Below is a small trained network, with its code and all its weights. Each question gives an input and a class and asks what happens when units are switched off, that is, made to give their printed mean instead of their output.

import numpy as np


def w(rows, s, z=0):
    codes = np.array(rows[::2]) - 128.0
    scale = np.full(codes.shape[1], s)
    scale[-1] = z or s
    return codes * scale


def f(y):
    return y / 2 * (1 + np.tanh(0.7978845608 * (y + 0.044715 * y**3)))


def log_softmax(a):
    a = a - a.max(-1, keepdims=True)
    return a - np.log(np.exp(a).sum(-1, keepdims=True))


def net(x, mask):
    res = np.array(x, float).reshape(1, 4) / 4 @ E
    y = f(res @ A[0][:, :-1].T + A[0][:, -1])
    res = res + np.where(mask, y, B[0][:, -1]) @ B[0][:, :-1]
    return log_softmax(res[-1] @ U[:, :-1].T + U[:, -1])


A, B = {}, {}
E = w([
[129,128,127,129,128],'x0',
[132,139,94,158,127],'x1',
[205,37,24,11,135],'x2',
[216,210,127,76,16],'x3',
],0.013)
A[0] = w([
[103,165,164,147,160,147],'N1',
[167,194,110,82,2,133],'N2',
[216,93,35,84,143,150],'N3',
[87,177,189,187,103,254],'N4',
[69,83,114,155,169,219],'N5',
[83,82,101,120,151,184],'N6',
[39,110,127,165,164,192],'N7',
[42,144,137,162,153,160],'N8',
],0.015,0.0096)
B[0] = w([
[213,149,172,177,102,179],'N1',
[92,149,252,164,8,251],'N2',
[174,67,154,63,105,247],'N3',
[133,181,189,199,10,244],'N4',
[166,26,153,30,131,209],'N5',
[125,95,94,99,177,181],'N6',
[227,65,191,32,78,215],'N7',
[144,90,220,129,98,203],'N8',
],0.011,0.024)
U = w([
[162,113,176,117,92,169],'0',
[115,249,140,185,85,156],'1',
[94,172,118,157,159,50],'2',
[76,146,120,149,158,61],'3',
[164,155,109,143,159,61],'4',
[97,121,121,175,148,53],'5',
[134,73,91,85,177,252],'6',
],0.018,0.0045)

Each question gives the input, the list of numbers given to net, and the class t.
The units are the neurons (one row each of A and B). Each row of codes is followed by its name. A weight is (code - 128) times the scale printed after its matrix; where a second scale follows, it is the last column's (A, B and U).
mask holds one flag per neuron, in row order. A switched-off neuron (its flag False) gives its mean, the last column of its row in B, instead of its output. The means were averaged over made-up inputs and are rounded, as every weight is.
A unit's drop is (log p(t) with every unit on - log p(t) with that unit switched off) / (log p(t) with every unit on - log p(t) with every unit switched off).
The circuit of an input: a set's keep is (log p(t) with only the set's units on - log p(t) with every unit switched off) / (log p(t) with every unit on - log p(t) with every unit switched off). Starting from all 8 units, units are removed one at a time, each time the one whose removal leaves the highest keep (on an exact tie, the one counted first), for as long as the keep stays at least 0.8.
units of the circuit, in order: the units of the circuit, biggest drop first
unit that matters most: the unit with the biggest drop
k most important neurons: the k neurons with the biggest drops, biggest first
drop of u: that unit's drop, to one decimal
input [2,-7,8,0], class 6: units of the circuit, in order -> [N4; N2]
input [-4,-6,5,-1], class 6: units of the circuit, in order -> [N2; N4]
input [4,1,6,0], class 6: units of the circuit, in order -> [N4; N2]
input [8,6,2,-8], class 6: 2 most important neurons -> [N2; N4]
input [-6,-1,-2,1], class 1: 2 most important neurons -> [N3; N5]
input [-4,-6,1,-8], class 6: units of the circuit, in order -> [N2; N4]
input [6,7,7,0], class 6: unit that matters most -> N4
input [-2,-7,1,0], class 6: drop of N4 -> 0.3
input [-5,-2,6,0], class 6: drop of N2 -> 0.2
input [0,-8,1,-2], class 6: drop of N2 -> 0.3
input [-4,-8,0,8], class 1: drop of N7 -> 0.2
